[-61 -29 -19 -38 -31  21] -> -29

[[ 78  54  51 -51  30]
 [-37  14 -40 -45 -45]
 [ 22 -81  68  -3 -57]] -> -81

[ 64 -51  66 -31  51] -> -51

[[  0 -48  40 -16  42 -16  33]
 [-14 -48 -48  35 -47  19 -21]
 [-21 -22  72 -35  31 -14   2]] -> -22

[-62  61 -18   4 -12 -11] -> 61

[28 47 35 78  8] -> 47

[ 62  -7 -38 -20  19] -> -7
---
[[32 11 32 50 29]
 [80 61 87 67 88]] ⇒ 80

[[102  74 194 105 105 102]
 [ 32 115  85  40  64  37]
 [ 66  95  59  60  17 104]] ⇒ 66

[ -78 -645 -656 -847  680 -744] ⇒ -78

[0 5 8 1] ⇒ 0

[[167 165 145 222 196 201  10]
 [229 147 117 131 101 177  97]] ⇒ 229

[68 75 59  3] ⇒ 68

[[-546  -38 -265  949]
 [ 954 -298 -894 -417]] ⇒ 954

[[ -25 -125 -768 -379 -401  738  138]
 [ 220 -945 -154 -450  819 -952 -829]] ⇒ 220

[6364 5357 9414 8038 1710 5232 2411] ⇒ 6364
---
[[-72, -49, 26, 18, 27, -42, -53], [-32, 41, 33, -61, -41, 8, 14], [38, 69, 38, -9, 12, 25, 68]] gives -42
[[45, 35, 28, -57], [5, -39, 44, -49], [57, 47, 27, -72]] gives 28
[[0, -42, -7, 39, -36], [4, 50, -4, -8, -36], [-5, -2, 9, -17, -64]] gives 39
[[1, -30, -16, 17], [8, -1, -29, -35], [-55, -76, -20, 62]] gives -16
[[25, 37, 46, 38, -25, -44, -53], [10, -59, -5, -6, -28, -9, 70], [-3, 29, 40, 44, -38, -37, -52]] gives -44
[[-14, -34, 12, 12, -9], [31, -23, -11, -11, 3], [72, -2, 6, 6, 18]] gives 12
[[27, -36, -29, -67], [5, -26, -42, 35], [47, 40, -5, -21]] gives -29
---
[[ 12 -16 -57 -31 -11  -2]
 [ 16 -25 -62  -4 -36 -15]] => -62

[[ 31   5  18 -43 -12  76]
 [ 18  26 -15 -18  -5  57]
 [ 65  28  23 -51 -31  10]] => -15

[[ -6  -5 -34   7  12 -23 -18]
 [ 54 -61  19 -35 -18  71  24]] => 19

[[ 42  -9  30  24  58  15]
 [-16  14  19 -34   8  -2]] => 19

[[-11   4 -20  63  14  15  77]
 [  6 -19 -37  57  11   8   9]] => -37

[[-61   4  55  77]
 [-30 -55 -50 -75]
 [ 68 -47 -20  82]] => -50

[[ 24   7 -50  -2  28]
 [ 28  78 -31 -32  30]] => -31

[[ -2 -17 -55  65  50  13 -48]
 [ 64 -15  10  -8  30  68  61]] => 10
---
[[-18  36   9 -79]
 [ 50  36  11  -7]] gives -79

[[ 20  28 -13 -26   6]
 [ 57  41   6 -64  -9]] gives 6

[[ 32 -41 -26  56 -27]
 [  2  18 -70  -7 -75]] gives -27

[[-82   8  40  -7]
 [ 27 -40   4 -18]] gives -7

[[-40   5 -29  43  37 -30   0]
 [ 42  -8  31  -8 -30  77  48]] gives 0

[[-63  29 -37 -59  -2]
 [-11  81 -29 -79 -13]] gives -2

[[11 37  9 44  6 11 16]
 [43 -2 26 30 38 30 73]] gives 16

[[ 81 -62 -56  -9]
 [ 72  36 -21  -9]] gives -9

[[-23   5  33  19 -32 -65  74]
 [ 79   6  -7   3  14  48 -64]] gives 74
---
[[3 5 5 6 8 1 6]
 [1 5 5 7 8 1 5]
 [5 7 6 7 9 2 7]]: 3

[-30  46 -38  12]: -30

[542 651 383 525 943 238 809]: 542

[-756 -783 -671  997]: -756

[[8824 2432 7016 5000]
 [2967 9516 5713 5875]
 [8366 2805 6822 5138]]: 8824

[-48  43   2  25 -29]: -48
---
[[ 44  -9 -12 -39 -38  -5 -10]
 [-62 -16   7  -3  15 -10  -3]
 [  0  -4  15 -35   5  13 -38]] -5

[[ 27  -9  53   7 -49  37 -25]
 [ 12  36 -42 -27 -15  73  74]
 [ 35 -10  48  11 -46  23 -34]] 11

[ 40  10 -34   1  48  38 -77] 10

[ 28  60  -7 -12  11] 11

[-75 -17   3 -48  15] -17

[ 14 -79  48  -6 -14  32 -37] -6

[ 41  22  -6  19 -64] 19

[ 45  11 -77 -57 -31] -31
---
[[-520 -352 -487  101 -511 -734]
 [-255  573 -481 -919 -218  213]
 [-469 -311 -705 -168 -534 -628]] ==> -218

[[-716  601 -813  331   31 -454  237]
 [-722 -393 -759 -483 -746 -736  102]] ==> -736

[[133   3 149 117 220 148 204]
 [ 45 238 105  39 107  39 131]
 [177 150 174  39  78 104 218]] ==> 39

[[ -85  -54 -322 -320  -77]
 [ 532 -531 -414 -423 -509]] ==> -423

[[ 37 141 151  29 110 114 124]
 [230  21  28  94 138  50  74]
 [192  15  46  93 109  21  65]] ==> 50

[[  4  98 221 311 386 563 212]
 [104 458 573 623 813 267 435]] ==> 267

[[-983 -571   82  598 -506]
 [ 148 -152  609 -330  -19]
 [ 318 -845  682  -63 -254]] ==> -330

[[79 85 16 47 15 48]
 [74 86 11 42  7 40]] ==> 7

[[3 3 6 6 1 3]
 [4 7 7 4 1 7]] ==> 1

[[6116 3118 3496 6853 6493 7896]
 [3254 4955 3796 2381 2417 1004]
 [2801 4827 5236 2668 3000 2526]] ==> 2417
